In the rows, zero is written as 128.
Here are made-up elements, facts about them, and rows of numbers that follow some of those facts. Name the element behind each unnamed row.

How the elements are related:
fluskil Ξ:brorem, dritron, naladro ε:a
fizem Ξ:zakul, satek, vekliza, vobris ε:c
ruvitren ε:a
lotuluk Ξ:skugri, bugruskin ε:a
brekenun ε:b
vubrun ε:b
voplo Ξ:drinek, stoklofe, banam ε:c
kogok ε:a
stepu ε:a
seklan ε:c
rumaskes Ξ:drubruklan, dritron ε:a
bolo Ξ:gino ε:d
vistulol ε:a
rupo ε:b
klunan ε:b
fadetem Ξ:ruvitren, ketre ε:a
gobim ε:b
drubruklan ε:d
satek ε:a
bugruskin ε:a
vatestus Ξ:bugruskin, kogok ε:a
sozur Ξ:zakul, skugri, rupo ε:b
lopa ε:b
skodru ε:a
fovenu Ξ:zakul, kogok, lopa ε:a
vokler Ξ:dritron ε:d
brorem ε:a
dritron ε:a
trenum Ξ:ketre, vekliza ε:a
motru Ξ:rupo ε:d
kleskas Ξ:vuflava, banam ε:a
dredal Ξ:floge, bugruskin ε:c
givuge ε:a
flaklizor ε:a
floge ε:d
niskol ε:a
ketre ε:d
vuflava ε:d
drinek ε:a
dugran ε:b
gafluk ε:b
draflem ε:b
netra ε:a
naladro ε:a
skugri ε:a
zakul ε:a
gino ε:a
banam ε:c
votur Ξ:netra ε:b
trestumen Ξ:ketre ε:c
vekliza ε:a
vobris ε:a
zagu Ξ:vubrun, lopa ε:a
flolek Ξ:skodru, brekenun, klunan, draflem ε:a
nomo Ξ:klunan, klastel, drinek ε:d
degrem Ξ:flaklizor ε:a
flaskur Ξ:zakul, drubruklan ε:a
klastel ε:b
dafo Ξ:skodru ε:a
druresem ε:d
runo ε:c
stoklofe ε:b

Some rows with their names:
zagu: [128 134 132 150 116 128 156 132 127 175 128 121 127 122 127 126 122 124
 125 183 137]
druresem: [126 137 117 121 147 118 109 131 126 103 135 111 124  96 160 125 134 123
 128 109 174]
fadetem: [127 121 133 118 102 124 129 129 112 132 126 107 126 116 124 133 120 127
 125 170 108]
gobim: [120 121 133 117 181 124 120 126 106 113 126 115 125  97 138 125 127 121
 124 116 142]
dugran: [141 120 122 124 151 115 118 128 107 117 126 126 125 124 118 134 122 125
 122 160 107]
stepu: [124 121 120 116 118 123 113 127 121 101 127 115 123 106 141 128 125 128
 124 115 113]
gino: [121 124 129 117 136 121 119 128 139 109 127 109 124 131 141 128 147 135
 158 122 130]
zakul: [119 121 116 148 111 143 148 140 108 113 126 143 128  98 126 127 128 143
 132 128 108]
brekenun: [120 118 120 119 162 122 101 126 132 104 135 109 122 169 145 126 131 123
 122 106 114]
flolek: [128 124 205 117 108 121 142 128 135 126 129 111 126 167 111 124 123 134
 127 157 151]
trenum: [128 143 119 123 107 122 102 128 151 250 125 136 127 218 146 132 118 130
 127 111 105]
flaklizor: [127 129 118 118 110 121 103 134 116 102 130 107 135 100 184 125 123 129
 125 108 177]
votur: [122 124 124 134 132 122 134 123 123 119 128 137 127 131 115 126 125 118
 126 139 126]
bugruskin: [144 118 115 118 124 121 147 127 126 119 125 135 130 112 135 124 124 123
 133 104 118]
klunan: [122 126 117 119 157 122 104 124 126 105 140 109 126 110 167 128 124 118
 125 106 190]
voplo: [118 127 117 138 103 122 104 125 158 109 126 155 124 119 116 128 120 124
 126 187 181]
runo: [126 125 116 124 150 117 111 127 139 114 129 104 124 166 130 127 144 132
 124 108 125]
vuflava: [133 120 124 119 134 121 105 129 131 107 125 123 126 106 124 128 142 119
 120 132 122]
naladro: [147 119 144 117 138 125 159 123 149 106 127 114 127 121 120 128 142 135
 155 113 105]
gafluk: [151 124 140 118 155 120 123 124 106 108 126 121 125 100 114 133 126 122
 133 152 109]
vubrun: [127 121 115 124 167 119 112 128 111 102 127 123 123 112 134 126 127 121
 122 123 112]
vekliza: [117 123 119 131 107 121 124 127 130 175 131 137 124 195 135 127 122 149
 122 106 106]
rupo: [123 129 116 147 105 162 125 128 112 130 130 133 132 129 123 126 118 129
 120 113 113]

Name these rows:
A row may be one of the elements named above.
[152 126 118 135 141 119 167 127 138 156 127 138 132 145 112 125 124 122
 123 123 134] : dredal
[129 119 122 126 127 122 131 129 113 111 126 134 127 101 142 128 128 126
 123 113 112] : kogok
[124 122 114 127 129 121 126 127 114 112 126 135 125 108 137 126 126 124
 126 119 110] : kogok
[123 122 122 144 116 123 185 129 127 173 126 171 138 124 114 127 123 119
 125 129 139] : vatestus
[118 126 116 121 155 119  99 127 125 105 138 104 129 113 167 126 120 118
 129 107 190] : klunan
[114 125 160 116 121 120 105 124 134 118 128 107 123 190 136 126 124 166
 126 106 124] : skodru
[121 125 118 136 107 127 104 122 158 109 127 146 126 124 113 129 123 124
 128 188 177] : voplo
[119 118 123 117 102 116 101 132 132 104 128 132 124 109 137 126 122 123
 123 125 120] : drinek
[151 128 117 136 142 120 170 125 143 153 128 138 134 145 114 127 123 118
 124 125 145] : dredal
[115 123 116 121 103 136 144 126 123 106 126 119 132 102 129 127 126 133
 160 112 110] : skugri
[117 128 119 135 101 125 105 128 156 106 126 155 124 116 114 125 121 125
 125 190 175] : voplo
[128 129 133 152 109 129 155 129 133 170 127 123 130 123 128 127 122 125
 127 180 140] : zagu
[126 123 132 164 103 148 198 141 122 177 126 180 128 118 109 128 121 171
 121 164 109] : flaskur
[125 129 135 151 115 124 159 131 130 173 127 123 129 124 128 125 119 123
 129 179 135] : zagu
[113 119 140 120 178 135 109 133 112 109 127 108 126 102 121 131 165 117
 125 114 144] : drubruklan
[126 130 116 160  99 187 179 127 118 131 147 122 142 105 113 127 120 126
 123 131 156] : motru
[128 129 135 152 117 126 156 132 132 171 127 123 127 124 129 126 123 124
 123 185 135] : zagu
[119 120 117 134 175 121 110 132 113 107 127 134 125 100 139 126 139 116
 128 121 130] : lopa
[123 120 146 129 122 120 114 123 135 119 128 128 123 129 112 127 123 121
 127 157 135] : bolo
[125 125 116 122 108 133 138 129 124 111 126 119 131 104 127 126 127 132
 155 108 107] : skugri
[124 121 118 175 109 161 208 125 121 141 132 167 159 116 110 126 122 123
 122 141 108] : sozur
[118 123 161 126 110 123 112 124 145 114 127 133 127 150 106 126 120 121
 124 172 166] : nomo
[126 125 119 118 155 119 102 123 126 109 142 109 130 109 164 127 120 120
 122 106 183] : klunan
[116 119 111 136 181 123 104 131 107 104 127 129 124 105 138 123 138 122
 125 126 122] : lopa
[120 126 116 136 108 125 105 127 152 107 126 150 122 124 116 126 122 122
 127 187 183] : voplo

The same elements again, as new rows of numbers:
Some elements and their rows:
fluskil: [149 123 136 125 112 134 117 130 118 125 120 136 117 124 119 155 146 128
 125 146 141 126 105 176 125  96 153  84 116 133 135 106 124 148  98 107
 117  96 117 132 141]
fizem: [113 163 122 144 149 158 114 158 100 131 114 130 102 132 125 127 128 121
 129 126 116 106 114  94 139 179 122 109 154 114 134 105 154 136 109 111
 109 139 134 142 149]
kogok: [129 121 146 110 125 127 136 155 137 123 127 122 132 119 120 137 112 122
 122 150 136 132 165  70 178 138 105 129 124 122 116 135 121 120 142 119
 126 120 125 125 115]
dafo: [147  90 123 156 118 138 144  94 154 133 126 120 135 127 136 125 143 123
 129 120 134 114 134 178 139  93 140 113 113 120 128 138 131 119 123 148
 122 159 127 138 172]
draflem: [106 101 116 122 126 123 134  78 132 137 126 117 151 132 146  93 144 135
 138  96 117 122 136 119  72 126 140 110 123 140 118 151 121 133 125 160
 124 157 131 115 131]
vubrun: [102 143 136 130 133 127 120 118 126 131 129 117 159 128 140 109 126 133
 133 121 117 137 134  16 119 190 103 117 140 147 114 118 121 121 143 105
 117 106 125 110 118]
banam: [105 145 128  95 144 110 121 107  71 130 118 156 128 139 130 117 121 131
 122 111 119 126 134  89 102 145 139 173 120 126 140 145 105  95  95 154
 123 170 145 146 151]
nomo: [131 114 110 150 130 123 134  84 124 128 137 111 135 159 137 138 135 132
 138  93 118 143 124 201  80 123 133 129 142 132 146 108 145 112  93 147
 135 180 131 146 162]
kleskas: [149 128 129 149 131 129 136 111 126 124 132 145 139 139 150 139 131 139
 127 139 141 131 132 189 125 126 143 138 123 137 145 132 100  96 117 144
 132 119 137 156 171]
lopa: [ 99 140 138 115 132 127 119 125 123 129 128 117 155 126 141 108 124 132
 131 125 116 137 141  11 116 194 101 114 141 143 111 124 120 128 141 108
 120 105 124 108 103]
drinek: [137 103 132 101 120 115 141  97 119 125 136 141 143 134 137 125 132 133
 124 125 140 121 147 141 130 112 136 155 107 125 127 159 103  96 116 164
 132 146 134 142 150]
ruvitren: [144 132 123 112 121 140 132 153 132 122 141 138 105 123 134 119 130 127
 125 135 143  99 112 140 169 126 121 157 125 100 116 151 147 131 145 143
 135 112 131 130 109]
flaklizor: [166 131 127 166 111 122 124 126 143 127 138 157 142 107 110 132 127 121
 124 101 127 122 135 121 149  92 121 153  90  83 138 128 101 128 154 127
 135 119 136 112 120]
vatestus: [137 126 135 163 138 144 138 158 156 128 122 118 129 120 128 145 114 123
 128 159 134 139 157 142 163 134 117  98 136 128 132 116 122 126 146 115
 125 119 127 137 138]
trestumen: [117 163 112 135 148 152 116 157 101 131 120 139  92 128 124 113 129 123
 126 115 118  92  96 120 132 159 128 143 147 103 131 126 156 138 122 127
 120 145 138 139 132]
drubruklan: [117 130 136  68 114 111 115 134  96 118 137 115 115 144 101 148 126 126
 130 110 121 147 123  91 102 129 115 124 136 124 124 108 153 145  84 111
 133 133 118 116  87]
druresem: [129 135 117 133 127 113 125 118 127 129 136 117 125 142 115 136 123 127
 132 103 115 148 111 157  93 114 123 156 136 129 139 108 150 130 124 122
 143 149 124 123 116]
klastel: [105 113 119 118 131 119 129  80 117 132 130 128 152 138 152  98 138 141
 136 103 120 131 135 121  66 146 142 120 129 149 125 148 104 121 118 161
 129 146 137 123 133]
seklan: [113 152 124 134 139 125 118 128 104 138 112 138 115 122 113 119 125 120
 123 115 111 122 111 104 118 129 139 153 126 123 139 124 133 127 126 124
 121 159 134 130 145]
gino: [128 121 138 145 103 115 140 154 128 141 130 112 131 102 101 124 138 130
 128 143 137 127 109 195 166 114 142 188 118 151 135 158 131  99 146 121
 133 117 117 123 137]
rupo: [ 94 134 131 102 138 125 123 145 124 128 126 122 134 124 132 111 118 135
 136 133 118 141 152  77 107 160 120  99 142 142 115 138 114 149 138 130
 129 114 130 109  82]
zakul: [127 119 147  83 118 129 133 156 123 119 133 130 123 121 117 134 120 122
 123 148 142 121 154  59 177 137 108 131 122 116 109 142 129 126 123 123
 124 111 124 123 101]
satek: [137 127 136 106 120 138 131 154 127 119 135 129 117 124 128 131 126 125
 125 142 141 109 134  90 174 144 108 133 128 109 112 140 139 128 131 130
 125 109 126 129 111]

Rows to name:
A row may be one of the elements named above.
[116 165 113 135 147 150 114 156  99 130 120 139  91 128 122 114 130 122
 127 118 119  95  96 119 138 165 129 141 147 102 131 127 158 138 121 129
 119 142 138 138 130] : trestumen
[128 132 129 100 116 117 109 123 103 122 129 118 114 146 107 157 137 129
 132 112 120 147 102 155  81 113 138 104 137 134 136  87 151 155  76 102
 130 128 116 123 112] : vokler
[119 136 122 129 136 129 127 150 130 124 133 104 116 145 112 148 114 126
 136 123 116 156 138 150 111 138 113 112 157 129 137  99 153 142 110 115
 140 148 126 130 109] : motru
[105 141 122 153 150 149 122 149 135 132 120 114 133 129 141 122 125 135
 138 139 117 140 141 122  97 172 126  64 160 147 129 109 122 154 136 115
 123 104 130 121 114] : sozur
[144 131 140 163 130 152 131 149 146 126 125 118 133 127 134 146 124 124
 128 153 137 130 141 109 169 153 110  98 137 128 127 108 132 123 135 100
 118 107 123 138 151] : fovenu
[116 148 109 155 161 119 122  85 171 136 112 130 138 142 174 105 120 134
 122 138 117 138  91 116  76 111 140 125 133 175 123 111 128 149 180 113
 133 112 125 117 126] : votur
[138 128 132  94 119 140 132 156 125 118 140 135 111 125 130 123 127 127
 124 140 143 102 131  97 179 142 110 144 129 103 110 147 144 129 135 136
 129 107 127 129 104] : vekliza
[103 104 119 111 128 115 134  78 122 132 129 125 152 135 150  92 141 137
 137  99 117 125 139 112  76 133 140 119 127 140 118 155 111 126 124 166
 125 154 135 117 130] : klunan
[152 134 114 154 129 155 129 156 146 124 138 136 104 127 140 127 135 129
 129 138 142  97 104 181 160 136 126 133 137 103 125 131 149 134 146 132
 131 107 131 140 129] : fadetem
[142 126 139 135 123 146 126 148 130 123 125 125 122 126 125 148 130 125
 127 153 141 125 128 123 153 132 124  87 131 121 125 109 133 138 113 107
 117  98 121 134 138] : flaskur
[104 151 126 155 161 138 126 162 119 138 103 124 110 120 111 133 106 117
 128 140 107 143 150 121 129 144 131 106 147 130 145 115 127 139 128 118
 119 162 138 138 137] : dredal
[135 125 133 157 139 144 140 165 157 129 121 120 122 119 125 146 113 123
 129 162 134 142 160 164 163 124 123  94 138 130 134 123 121 136 142 119
 130 119 128 137 129] : lotuluk
[ 94 132 130 104 142 125 124 145 127 129 126 121 133 124 133 112 117 134
 135 133 119 139 150  76 104 160 121 100 146 139 116 137 115 148 141 130
 130 112 131 109  83] : rupo
[134 114 147  66 100 113 120 131 106 120 127 141 119 120 113 144 137 126
 119 142 142 124 122  93 137  89 141 117 103 125 116 134 120 141 100 118
 121 102 117 119 105] : dritron
[142 132 141 161 130 151 132 148 145 127 125 119 133 126 133 145 124 123
 127 150 136 131 141 110 168 152 109  98 138 128 127 106 132 122 133 102
 117 106 122 139 153] : fovenu
[125 119 142 105 129 126 137 165 140 124 127 126 121 116 117 138 110 122
 124 155 136 134 170 110 171 123 116 125 125 118 119 146 118 131 140 131
 132 122 128 126 101] : skugri
[144 122 140 119 111 138 118 136 120 121 123 132 117 125 121 154 140 126
 125 145 141 127 113 148 135 111 143  83 123 128 129 106 129 145 100 103
 116  97 118 133 139] : rumaskes
[153 137 115 149 129 155 130 157 143 123 137 135 104 127 140 127 134 129
 128 137 143  97 104 190 164 133 124 134 137 105 125 132 150 134 147 133
 131 107 130 140 132] : fadetem
[101 101 118 109 128 117 133  76 126 133 130 123 152 134 147  93 141 137
 137  97 119 126 140 112  75 136 137 118 125 138 120 155 112 125 122 166
 126 158 134 118 130] : klunan
[124 137 122 100 130 101 128  99 102 121 144 131 135 158 130 137 120 139
 132 100 122 153 133 157  84 133 126 173 136 136 143 125 123 101  97 147
 146 156 135 140 126] : vuflava
[136 116 147  65 102 114 119 131 103 119 127 141 119 119 111 144 137 125
 119 141 142 128 123 100 142  95 140 117 104 124 118 134 123 142 101 118
 122 103 118 118 103] : dritron
[100 140 138 115 131 127 119 126 121 129 129 116 156 128 138 110 122 132
 131 124 116 137 141  10 119 190 101 115 142 147 111 125 120 126 139 111
 120 106 125 108 104] : lopa
[150 137 121 150 129 158 130 157 143 123 136 133 106 129 140 130 134 128
 128 141 142  99 111 171 164 148 118 125 142 105 124 128 150 135 142 127
 128 101 129 140 130] : trenum
[115 137 121 161 114 113 129 143 120 142 137  89 126 127  90 134 136 132
 139 112 115 153  95 232 109 135 134 180 152 161 150 117 160 108 124 105
 143 139 115 125 133] : bolo
[145 132 141 168 125 145 131 132 146 129 127 120 145 127 136 143 126 123
 125 145 135 130 135  88 168 156 104 114 132 129 124 106 133 107 138  95
 115 108 119 136 162] : zagu
[123 141 114  85 122 122 123 149 112 118 151 122  99 147 116 121 122 128
 132 100 122 120 110 129 126 142 106 172 149  98 121 131 174 138 120 138
 149 142 130 120  75] : ketre
[116 139 120 160 113 113 130 144 118 142 137  90 127 127  92 134 136 132
 138 111 116 152  95 232 108 128 134 180 151 160 150 116 157 109 121 105
 143 140 115 125 136] : bolo
[130 114 112 147 133 125 131  87 122 128 138 111 134 158 137 135 136 132
 140  93 119 144 123 204  74 123 132 124 143 130 146 107 144 111  90 146
 137 180 133 146 162] : nomo
[104 140 122 151 149 149 122 150 137 131 121 116 134 128 141 122 124 136
 139 141 117 141 139 124 100 177 124  64 162 148 130 109 122 155 136 112
 124 106 130 123 114] : sozur
[118 148 120 146 152 131 123 103  86 134 113 147 127 142 140 125 130 132
 128 112 117 126 124 135  93 147 149 137 133 132 151 123 113 101  92 145
 118 166 143 158 185] : voplo
[109 129 126 117 139 113 134 152 135 128 133 107 120 136 106 141 103 124
 133 124 111 166 158 138 115 123 113 137 146 127 136 116 143 138 129 126
 148 160 129 123  87] : floge
[124 116 142 103 131 123 140 166 144 124 127 123 124 114 114 136 106 121
 123 155 135 142 175 100 171 117 115 130 124 125 119 146 116 129 147 134
 135 128 130 123 101] : bugruskin
[130 114 111 147 131 124 133  86 124 129 137 111 136 159 133 138 136 133
 139  95 118 146 126 199  72 126 134 125 140 134 146 106 143 113  92 147
 138 178 132 147 162] : nomo
[106 129 121 111 139 114 125  91 109 127 132 141 154 140 158 104 133 147
 135 111 123 137 133 118  70 156 141 133 133 152 130 146  92 113 118 160
 132 125 140 129 129] : stoklofe
[173 136 123 192 115 135 122 125 149 127 134 155 141 110 112 138 129 122
 126 105 127 125 127 147 138  95 125 134 102  89 147 110 104 132 153 121
 132 115 136 120 137] : degrem
[137  82 129 118 112 122 148  93 143 130 132 122 138 123 130 118 140 121
 126 114 135 114 144 137 144  89 132 136 101 115 117 157 129 115 126 160
 124 168 126 128 150] : skodru

